(in the rows, 128 means zero)
Each row has a class, written after it, and each block has its own classes.
85	156	104	185	101	135	44	107	154	156	90	190	118	108	177	129	149	66	182	97	55	58	141	144	77	65	172	156	230	129	158	71	174	177	57	195 | E
117	98	168	146	122	83	129	113	138	116	141	86	143	113	55	164	151	112	122	119	151	170	165	103	163	117	143	126	97	96	147	130	153	99	165	134 | V
79	137	136	144	94	108	29	104	164	130	110	119	106	120	116	121	156	75	177	124	85	109	194	119	95	74	124	106	158	105	156	99	201	119	90	162 | L
120	92	155	132	138	132	118	106	147	153	131	123	150	117	132	114	146	140	137	125	119	141	154	141	133	112	143	100	117	121	124	112	167	97	112	117 | Z
162	131	101	127	111	161	177	153	75	173	124	154	108	176	150	104	84	171	110	137	115	134	80	142	128	188	122	165	196	171	144	147	102	150	154	127 | J
120	137	134	148	109	143	93	130	125	171	135	143	127	133	92	95	138	118	159	132	89	130	129	121	107	134	152	188	196	142	178	124	135	132	121	137 | X
148	128	164	116	126	94	140	116	127	89	147	82	118	153	86	142	134	136	115	149	154	163	171	122	143	144	112	111	83	97	100	128	164	95	138	114 | V
160	142	47	148	113	168	141	124	62	181	98	158	106	117	201	81	88	145	128	116	92	86	100	190	100	128	158	142	212	184	173	147	152	182	140	164 | Q
132	139	123	168	112	124	101	114	109	132	134	134	149	80	121	121	134	107	151	127	109	107	141	148	107	108	182	166	161	156	160	117	172	152	118	129 | P
114	144	161	143	130	106	110	105	148	94	142	148	148	89	93	189	151	82	135	117	114	118	142	108	120	91	149	145	141	126	109	98	151	159	99	143 | Z
179	157	72	155	112	143	153	129	66	139	110	165	117	119	151	115	92	153	130	132	127	120	113	168	117	145	154	143	167	176	143	156	135	158	152	131 | R
185	133	95	134	125	122	168	145	61	112	135	126	137	103	110	138	94	161	105	142	149	142	104	155	129	147	140	147	126	179	124	166	141	153	169	105 | N
171	113	124	130	135	103	189	127	123	112	137	113	140	146	75	149	119	149	104	137	191	192	142	111	179	154	114	111	70	105	111	169	122	100	196	103 | R
136	138	93	139	125	113	145	123	120	135	113	128	115	125	136	129	119	137	127	115	135	142	131	138	153	115	122	110	126	122	139	157	133	126	169	137 | H
159	127	140	112	122	133	151	153	89	141	150	101	120	162	101	131	110	167	99	140	151	149	113	121	148	187	103	149	138	152	122	162	112	125	167	104 | P
143	116	120	101	130	147	166	122	95	172	119	135	111	167	191	107	107	198	91	132	135	148	132	160	152	138	101	60	120	150	107	154	134	105	136	145 | L
209	141	108	132	126	120	192	124	76	80	144	142	148	119	125	138	89	168	117	153	161	154	100	172	144	161	157	137	114	156	104	163	132	148	167	99 | H
119	142	142	137	125	100	100	105	149	91	147	145	147	104	86	186	153	82	135	110	114	114	155	111	119	108	137	138	136	129	92	117	149	158	105	151 | Q
141	116	123	128	130	139	148	109	110	118	132	129	134	135	156	110	116	168	100	138	152	146	134	148	153	143	125	72	96	143	102	145	130	113	143	98 | P
148	154	113	117	101	127	145	125	112	128	116	113	83	179	154	114	106	141	125	143	125	145	155	148	124	139	108	117	143	111	117	130	157	116	134	141 | V
147	153	105	152	92	174	110	133	98	176	106	161	92	166	162	80	97	147	150	146	83	112	103	150	106	152	141	159	233	163	177	124	113	147	117	132 | P
135	114	185	109	143	76	162	128	134	72	183	92	156	116	32	211	149	131	91	132	169	167	146	95	160	152	114	136	65	117	67	129	136	121	134	138 | Q
154	118	156	105	119	94	150	125	135	84	148	92	127	161	92	147	119	127	121	157	159	169	168	117	143	152	103	110	81	99	87	131	176	99	151	99 | J
158	151	98	118	116	127	144	115	119	118	119	123	100	171	153	116	104	147	125	138	128	145	138	149	139	138	104	97	138	118	113	140	157	122	126	129 | X
100	96	207	138	117	79	38	103	165	104	162	68	142	121	28	148	182	96	159	128	115	159	201	89	128	99	135	127	90	85	135	79	208	88	103	131 | E
159	111	118	145	126	103	144	129	93	117	145	110	152	83	88	141	115	136	127	134	142	133	122	154	133	142	174	157	137	163	150	137	167	133	160	115 | Z
180	126	160	137	121	87	157	116	96	61	175	115	163	95	46	170	132	126	109	145	169	154	144	139	140	154	163	151	100	139	105	144	163	136	165	122 | V
165	117	168	106	120	97	134	126	131	103	145	81	116	170	86	137	126	149	123	153	139	178	174	116	146	144	101	114	90	99	97	125	171	95	130	106 | N
153	144	124	170	106	120	106	116	104	127	129	141	136	90	118	125	130	116	159	133	111	104	142	157	104	124	177	152	163	155	162	118	169	145	120	138 | P
138	114	113	118	130	148	145	118	99	156	120	131	127	135	160	108	116	179	105	140	149	140	131	164	139	137	131	81	108	156	115	148	145	110	134	115 | X
165	135	111	155	110	133	130	117	90	136	136	138	141	104	105	122	113	120	142	139	133	127	137	157	117	129	183	178	156	160	157	126	171	154	139	136 | R
121	90	163	152	128	92	137	108	141	129	148	98	158	111	63	140	147	111	137	131	140	176	152	109	162	109	149	129	102	101	148	128	162	97	165	112 | J
189	166	80	125	126	123	208	129	97	104	119	169	103	157	174	167	76	151	92	133	138	119	108	150	139	164	131	137	151	160	78	151	101	162	137	128 | Q
108	67	206	143	135	102	77	96	169	107	163	87	174	100	47	126	168	123	135	137	140	170	185	99	145	108	145	98	61	106	120	105	174	83	123	85 | P
149	123	153	124	126	128	140	138	93	143	146	118	123	147	80	116	115	154	131	140	119	146	118	122	130	177	125	167	157	150	156	139	124	125	151	113 | H
132	163	115	148	117	112	122	111	138	103	121	176	126	121	133	160	129	99	135	120	108	105	136	130	117	107	142	143	160	142	102	109	143	167	99	152 | N
141	104	165	109	123	130	137	157	90	156	147	105	131	143	80	126	121	163	109	140	124	154	108	112	140	166	115	163	152	158	145	142	123	122	151	110 | N
124	144	64	171	103	149	98	120	95	163	110	161	116	95	154	95	116	122	153	110	84	101	127	161	97	109	160	145	187	154	180	121	154	165	118	163 | Y
140	154	129	147	126	114	138	114	126	93	127	174	126	124	130	179	112	104	119	119	118	103	125	134	115	126	137	136	162	143	89	118	119	171	111	154 | V
171	129	84	139	123	127	144	132	70	128	135	121	138	105	123	117	104	149	122	129	142	133	118	167	128	137	161	146	132	169	146	162	144	150	164	118 | X
144	124	173	129	109	120	120	139	117	136	148	110	123	154	67	129	135	129	137	153	116	152	142	119	125	154	134	169	170	120	151	128	128	111	138	134 | V
124	113	186	137	117	92	93	109	165	101	152	102	138	133	61	144	148	104	152	154	123	162	190	110	132	110	132	133	109	77	125	100	189	90	111	126 | Y
148	138	111	157	113	104	115	112	107	102	141	146	146	96	100	129	123	113	146	134	128	115	144	153	119	131	181	162	135	152	146	118	165	145	139	126 | Y
143	146	163	159	130	95	121	100	156	62	154	163	164	105	50	194	143	83	147	121	138	139	145	100	125	117	155	162	106	122	91	95	140	158	101	137 | R
105	123	94	157	97	147	94	125	134	183	85	145	108	121	171	103	129	109	162	114	93	116	132	142	109	90	136	105	181	115	181	120	159	141	131	179 | J
104	93	125	148	115	110	124	115	139	145	117	121	130	118	112	131	133	108	127	114	134	137	143	116	148	116	133	103	133	113	157	127	161	126	163	149 | J
146	168	69	136	94	158	127	123	111	162	82	147	65	183	212	90	93	146	142	138	91	123	139	159	106	120	97	94	181	123	131	131	161	130	113	150 | J
126	124	174	138	124	79	108	109	157	69	160	136	160	109	50	189	143	102	130	121	128	149	152	92	134	115	141	143	106	129	100	102	154	139	106	140 | L
136	108	157	138	118	82	148	120	139	103	148	97	142	118	51	166	142	112	115	132	163	175	155	111	167	121	132	126	100	96	126	145	151	99	180	127 | V
131	89	160	118	133	80	158	121	128	103	165	87	155	112	29	160	141	124	98	127	178	190	156	91	177	128	119	118	58	121	131	155	148	94	194	102 | L
149	141	154	124	114	99	122	107	135	88	147	89	124	162	99	142	137	128	135	147	146	157	179	127	141	142	116	112	98	99	101	118	179	107	120	117 | P
186	166	96	94	112	123	174	138	101	105	112	120	84	189	180	126	90	172	111	145	132	161	147	144	138	150	75	85	113	117	76	159	146	117	139	113 | N
123	116	191	152	134	67	109	100	167	46	181	130	170	99	14	203	163	77	135	122	143	141	173	90	141	126	148	154	84	97	92	92	152	132	108	134 | Y
144	128	59	112	134	175	173	131	97	172	96	150	107	148	226	81	95	184	94	132	120	130	105	169	138	131	108	72	147	152	119	165	112	127	139	131 | Q
121	93	188	143	127	73	126	117	154	82	163	85	170	95	14	169	175	103	127	132	171	180	166	97	160	114	148	133	59	86	126	126	148	92	162	114 | V
136	107	151	143	121	94	137	121	143	115	136	99	140	124	65	142	141	115	139	138	144	176	159	109	143	129	137	122	105	86	140	136	136	104	164	126 | V
120	108	202	138	119	76	91	102	152	78	160	75	139	137	47	156	160	112	140	142	144	158	202	103	141	139	122	111	85	86	106	107	191	93	120	116 | P
179	148	118	125	138	108	206	129	98	83	144	159	147	155	120	183	102	154	92	131	174	145	111	137	162	180	124	136	114	148	62	154	108	150	146	121 | R
96	121	176	169	123	86	94	97	167	84	151	140	161	95	68	186	154	57	159	121	105	120	155	103	123	98	166	157	148	106	122	81	155	146	89	149 | J
147	117	104	166	113	128	116	119	92	137	125	151	149	92	124	121	108	119	141	123	111	113	125	158	121	117	189	168	169	163	175	125	160	155	144	129 | Y
142	127	120	152	117	134	100	111	102	140	122	131	134	85	127	123	127	120	148	129	111	111	141	152	102	117	174	140	163	154	165	121	174	150	129	139 | Z
175	162	87	120	117	129	172	127	91	130	104	130	70	188	177	107	84	178	109	147	119	148	134	152	142	149	82	88	148	131	104	156	137	117	142	121 | N
118	102	156	130	137	132	119	114	141	145	131	119	153	95	122	118	152	140	129	134	127	142	134	140	134	93	137	100	112	125	128	118	172	99	116	111 | Z
83	95	165	157	120	105	56	104	172	148	124	106	154	92	81	134	171	82	179	105	105	130	173	111	129	79	160	137	128	98	176	101	178	109	117	140 | H
119	169	103	154	106	116	112	121	125	121	116	154	109	127	145	168	118	114	131	109	102	108	126	128	121	108	127	133	171	147	109	115	131	169	102	155 | P
185	138	81	120	116	142	165	140	62	120	135	130	136	105	148	139	92	159	105	139	161	132	107	173	127	156	151	127	135	170	125	178	141	159	166	133 | X
123	132	102	164	113	123	126	115	132	146	99	144	116	124	146	121	124	119	135	123	126	122	137	133	140	111	137	108	156	126	152	139	138	129	151	126 | P
114	128	88	137	117	129	115	125	125	167	101	117	109	128	146	123	123	125	139	103	117	135	149	134	136	104	116	108	141	119	159	147	153	127	154	155 | H
127	117	190	120	123	81	106	101	155	91	165	85	134	144	45	146	155	131	138	137	137	173	200	109	145	133	121	126	71	97	105	101	197	85	117	127 | H
176	132	105	94	120	135	184	162	62	135	142	113	110	169	119	131	81	193	84	142	151	170	92	128	154	184	95	134	129	175	120	183	86	126	181	97 | L
144	174	67	141	112	144	151	127	107	130	105	190	112	140	188	165	92	124	125	106	105	100	105	155	110	123	133	138	190	161	97	134	116	187	98	164 | X
111	104	115	140	108	102	105	121	142	141	119	99	129	114	102	143	139	113	138	114	136	155	153	118	144	92	129	102	113	106	152	134	160	121	146	148 | L
130	157	94	119	122	134	126	122	112	144	111	119	87	155	167	106	114	135	128	125	115	124	145	150	121	113	96	101	139	123	126	139	159	125	122	143 | X
148	133	113	127	119	140	151	146	97	156	136	135	115	160	122	104	104	156	121	133	112	143	107	123	129	168	125	167	173	156	152	148	97	132	141	119 | L
186	156	84	107	117	169	175	155	74	179	107	147	83	195	177	89	79	196	112	146	100	143	79	143	126	189	98	138	204	160	141	170	79	143	154	130 | Q
106	81	176	138	128	80	117	111	159	98	155	93	163	97	26	162	154	110	119	127	159	188	163	79	169	104	138	114	64	107	142	131	149	90	166	109 | L
128	95	139	120	136	131	130	116	113	132	130	113	144	124	130	117	133	156	106	122	137	150	147	140	139	122	127	83	89	136	115	132	144	112	138	116 | V
199	146	89	90	124	151	207	163	71	137	139	132	108	175	150	125	84	178	84	142	148	145	74	147	154	192	96	145	164	159	110	191	84	143	183	117 | Q
156	164	30	151	105	157	118	134	69	133	92	173	108	111	198	109	91	140	131	120	113	87	105	184	103	123	138	114	180	172	148	161	136	176	144	143 | Y

A new block, with new classes.
119	101	117	166	143	102	111	161	105	91	139	109	148	146	115	139	117	170	160	149	99	144	98	144	160	105	152	122	156	115	120	124	115	201	137	148 | T
164	131	157	164	139	195	65	109	108	159	141	139	142	105	97	89	160	81	115	141	133	158	152	102	117	177	172	143	151	124	150	123	183	153	135	153 | K
194	70	120	126	154	111	152	157	166	199	146	103	87	111	129	190	160	145	117	163	114	170	94	171	179	124	209	110	164	99	142	203	80	230	155	148 | A
170	60	82	102	195	122	194	97	115	85	155	141	145	132	151	148	90	126	151	156	92	175	111	156	162	98	130	109	133	88	127	135	84	184	141	109 | U
71	190	102	100	129	120	65	145	158	142	139	144	125	93	126	52	132	127	155	172	98	126	136	88	102	143	124	115	111	124	177	45	139	112	72	124 | C
120	158	124	93	121	83	85	165	154	120	157	113	126	85	128	69	118	125	154	167	143	110	156	115	136	101	146	116	125	111	172	126	107	133	79	135 | D
59	200	118	115	161	160	79	119	175	157	182	132	135	91	150	104	130	113	82	139	100	79	149	97	134	122	151	88	125	152	174	99	117	136	100	118 | C
94	149	114	102	159	127	107	132	185	178	156	119	133	135	134	89	130	131	116	152	85	92	155	112	98	117	104	120	142	111	171	134	117	90	120	117 | S
184	68	155	122	195	116	117	117	182	161	208	58	123	165	165	121	99	138	84	194	81	97	92	117	181	89	154	122	152	99	89	174	135	178	142	102 | T
130	159	111	176	179	201	84	81	185	175	129	198	153	119	55	122	214	120	89	176	99	163	106	142	113	147	142	110	160	140	121	117	163	154	174	152 | T
130	113	128	100	151	131	118	127	97	147	107	149	155	169	168	96	92	98	140	120	81	150	159	151	105	120	101	116	86	108	161	162	161	102	169	89 | K
199	86	158	55	158	131	126	107	216	192	160	90	94	124	98	84	140	85	124	208	173	157	148	128	157	140	155	127	176	109	131	220	122	148	171	139 | B
129	141	179	176	128	164	72	107	177	160	166	135	105	100	95	130	158	133	117	149	147	126	132	95	123	175	153	140	120	118	112	145	142	127	75	86 | T
87	165	110	54	141	106	79	166	140	167	159	132	142	97	144	107	123	108	150	134	120	124	197	140	116	107	126	115	147	115	195	132	138	135	117	153 | S
107	194	146	190	171	192	64	133	143	149	184	125	139	85	84	87	165	101	105	132	158	115	134	87	143	181	182	142	164	127	144	103	118	144	95	144 | K
96	97	111	181	165	186	121	73	122	122	158	116	116	94	130	129	144	103	134	116	170	144	124	91	136	183	164	137	97	88	165	129	125	149	45	102 | B
104	140	100	44	137	86	147	93	174	196	175	150	123	128	146	111	172	112	94	160	138	142	149	191	119	101	126	135	169	135	187	134	130	73	131	140 | C
104	133	91	116	149	101	114	143	115	115	139	112	126	109	190	93	108	129	134	114	105	129	157	130	139	91	130	108	99	90	206	131	76	147	85	117 | K
170	95	159	157	143	168	146	102	129	120	156	118	130	141	119	133	125	134	138	137	108	191	135	108	166	141	138	106	175	82	149	129	82	217	135	136 | T
157	98	129	151	173	222	92	95	159	148	129	131	164	129	86	71	163	121	112	171	143	137	123	80	95	158	150	170	150	132	97	155	182	153	184	130 | A
186	54	132	130	160	105	164	95	143	137	139	115	134	143	160	146	112	144	119	149	104	174	104	129	152	134	113	125	145	102	119	127	114	178	124	121 | T
176	111	165	188	171	151	105	98	100	131	138	155	194	116	94	144	121	84	114	148	89	176	136	116	132	166	164	128	136	139	133	143	166	214	134	130 | A
149	63	114	168	192	138	138	77	169	165	187	92	104	155	154	142	143	133	125	147	108	117	101	130	175	132	169	100	136	110	116	177	127	220	106	133 | S
155	121	148	85	135	107	96	120	135	130	103	155	190	150	128	107	89	101	116	200	51	93	145	134	68	87	81	103	65	144	100	131	159	121	147	120 | D
182	128	144	144	133	164	154	116	163	143	177	124	121	122	122	131	153	128	110	154	78	118	128	111	153	100	179	93	177	108	136	123	141	217	164	170 | A
151	156	146	76	132	116	76	99	134	173	115	131	111	157	124	95	153	131	148	129	151	133	168	126	87	123	75	163	118	110	127	118	151	70	102	155 | U
167	139	140	154	136	125	138	152	140	123	119	95	162	183	139	103	118	168	148	151	128	115	88	104	168	126	159	118	134	109	118	126	78	174	120	125 | D
173	94	137	124	107	197	185	97	177	108	110	97	96	155	109	84	63	123	155	159	178	120	137	81	133	127	127	137	127	74	64	180	100	165	129	58 | C
42	169	103	124	152	126	78	106	164	145	172	122	94	116	149	113	171	166	142	153	110	77	107	99	124	122	159	116	88	137	167	62	146	115	64	141 | B
113	95	152	131	184	119	60	160	145	152	216	81	121	101	136	109	95	109	155	172	109	116	130	98	165	173	178	109	127	95	150	167	96	176	94	132 | U
160	173	102	130	140	200	140	125	83	95	90	185	158	139	76	150	145	140	150	151	123	173	102	150	137	87	179	127	158	128	111	51	157	161	188	177 | C
145	121	134	154	182	104	143	62	137	163	141	170	183	114	89	151	155	54	90	170	75	162	132	115	136	144	113	93	131	170	114	135	185	187	148	172 | D
174	83	104	153	214	154	160	90	154	104	159	101	125	174	123	108	132	166	142	166	93	112	90	147	150	92	163	113	121	110	86	125	75	185	140	116 | B
168	79	136	83	174	154	114	98	201	184	161	128	100	113	88	120	164	130	144	179	178	162	141	126	115	159	139	168	186	115	132	193	144	97	144	119 | S
124	130	137	176	150	171	146	76	147	149	133	164	162	103	69	133	116	67	105	154	135	124	129	85	111	182	129	133	145	136	108	113	195	127	123	140 | S
167	88	162	175	146	196	142	40	132	133	159	155	148	127	116	121	108	76	117	145	134	144	163	97	101	147	129	157	96	90	98	151	197	130	106	86 | S
153	105	151	116	171	93	66	157	146	115	172	111	128	116	101	127	53	109	163	183	67	101	141	125	136	117	145	103	171	121	156	168	194	143	117	105 | S
63	194	124	143	205	62	75	138	125	116	166	114	162	112	150	80	116	119	123	119	126	111	106	92	149	145	95	136	114	161	167	56	130	73	47	135 | S
197	94	138	157	156	175	151	142	142	108	155	87	96	145	107	144	140	158	151	149	104	140	97	107	169	108	167	106	163	83	111	160	77	194	133	106 | D
193	130	167	217	132	131	113	144	165	157	156	116	114	108	67	99	160	135	116	143	106	136	130	119	115	162	177	156	160	97	141	170	114	122	95	82 | A
138	119	158	154	162	184	88	99	118	152	123	133	187	150	98	111	173	108	112	131	156	129	117	102	98	201	136	144	128	176	96	130	145	110	133	157 | C
99	133	135	108	137	159	29	198	78	103	135	103	201	118	154	88	75	99	125	170	89	107	120	103	94	136	127	147	89	129	114	90	172	129	116	106 | C
75	187	118	79	164	83	30	144	84	148	126	135	192	127	150	90	157	129	157	122	151	156	168	136	123	132	144	153	125	149	228	79	158	101	100	193 | B
134	134	143	147	184	204	90	123	181	164	159	122	107	116	90	104	164	119	119	162	136	92	108	95	105	179	143	118	126	111	109	140	84	112	112	125 | K
117	151	153	173	147	153	83	158	101	128	123	140	173	141	80	134	119	93	140	144	115	125	87	118	135	204	136	116	120	150	78	117	147	151	125	133 | U
148	164	137	142	117	204	92	124	108	157	130	140	130	107	89	99	159	98	150	118	178	180	156	95	115	180	153	162	172	79	160	87	165	126	96	151 | C
209	99	184	161	135	205	79	135	127	165	137	86	167	147	97	68	134	68	129	135	159	168	157	71	117	211	131	161	176	90	102	181	174	150	138	126 | C
149	76	116	163	169	172	155	93	126	175	150	136	132	172	106	81	130	103	107	154	71	140	111	145	112	149	136	145	125	116	70	136	187	120	206	102 | U
193	68	152	188	157	218	94	65	109	157	158	123	126	133	112	123	174	83	116	134	141	183	123	126	142	195	163	127	130	95	112	162	130	210	110	144 | U
125	111	146	87	147	90	120	216	110	124	148	92	131	139	154	111	51	110	171	118	89	113	153	142	129	109	111	102	122	76	159	189	121	127	146	102 | A
157	139	152	111	158	143	108	155	128	142	166	112	153	127	125	77	66	105	138	144	137	139	172	139	118	127	128	154	156	73	126	120	108	125	134	130 | C
127	128	125	161	186	143	120	86	141	132	185	158	126	81	127	179	131	118	142	156	106	199	112	100	193	151	177	93	168	91	216	108	131	208	92	145 | D
156	109	101	135	191	169	120	123	119	126	145	129	147	150	104	87	122	130	145	179	82	142	104	117	158	94	173	113	141	106	92	84	176	202	182	144 | T
178	81	158	138	169	133	135	155	115	129	158	75	133	162	144	150	67	145	163	142	105	132	106	108	167	148	149	118	145	76	122	149	88	190	103	91 | D
115	190	137	105	161	156	65	118	123	131	156	141	182	152	165	73	108	115	132	142	115	104	138	102	144	130	137	107	114	117	163	76	146	137	117	155 | U
147	170	120	166	170	149	120	80	164	120	133	190	186	124	81	95	151	107	125	176	82	115	115	101	108	140	128	100	138	155	119	57	181	139	126	169 | S
146	140	138	189	165	183	86	127	77	129	140	140	178	131	56	105	124	77	125	148	107	161	126	131	117	163	153	141	174	115	121	88	167	160	136	167 | C
161	139	138	137	167	222	98	88	166	195	162	155	138	110	99	81	183	100	101	144	172	137	138	122	120	173	190	150	150	130	116	134	184	158	155	132 | A
131	151	128	154	151	92	176	117	152	158	152	157	128	127	127	195	108	100	111	139	84	156	102	148	195	115	131	68	174	117	144	131	163	198	169	180 | D
150	131	127	117	150	136	97	115	142	136	186	93	64	115	164	88	158	123	119	117	115	91	132	123	141	107	152	97	134	98	195	128	123	103	63	117 | K
64	180	110	103	180	98	54	105	156	155	164	115	111	109	166	41	170	127	130	137	99	94	142	80	125	103	121	93	80	150	198	80	143	132	77	173 | A
178	121	125	94	125	172	120	127	168	172	146	97	98	144	103	85	156	126	131	169	125	135	133	127	121	138	158	146	186	81	160	131	143	122	122	95 | B
154	94	122	111	128	116	122	126	109	126	97	107	162	167	163	90	74	125	126	142	112	111	139	141	106	101	112	143	90	119	119	140	136	131	119	95 | S
183	81	170	151	181	196	90	107	137	177	184	79	126	145	103	54	145	98	122	136	166	132	151	107	135	179	170	144	162	94	141	188	118	132	126	114 | D
209	65	142	178	195	121	190	14	156	121	147	162	154	159	105	145	135	123	115	153	104	157	115	132	121	150	102	130	132	124	92	147	109	130	125	131 | U
81	200	116	124	154	121	79	124	155	117	153	152	143	110	142	67	144	152	150	139	103	97	153	98	109	96	137	113	87	122	186	88	120	123	80	123 | A
117	139	100	128	154	145	125	96	158	124	162	150	116	89	119	86	109	165	170	171	152	123	135	104	139	125	203	137	130	111	163	52	116	163	83	140 | S
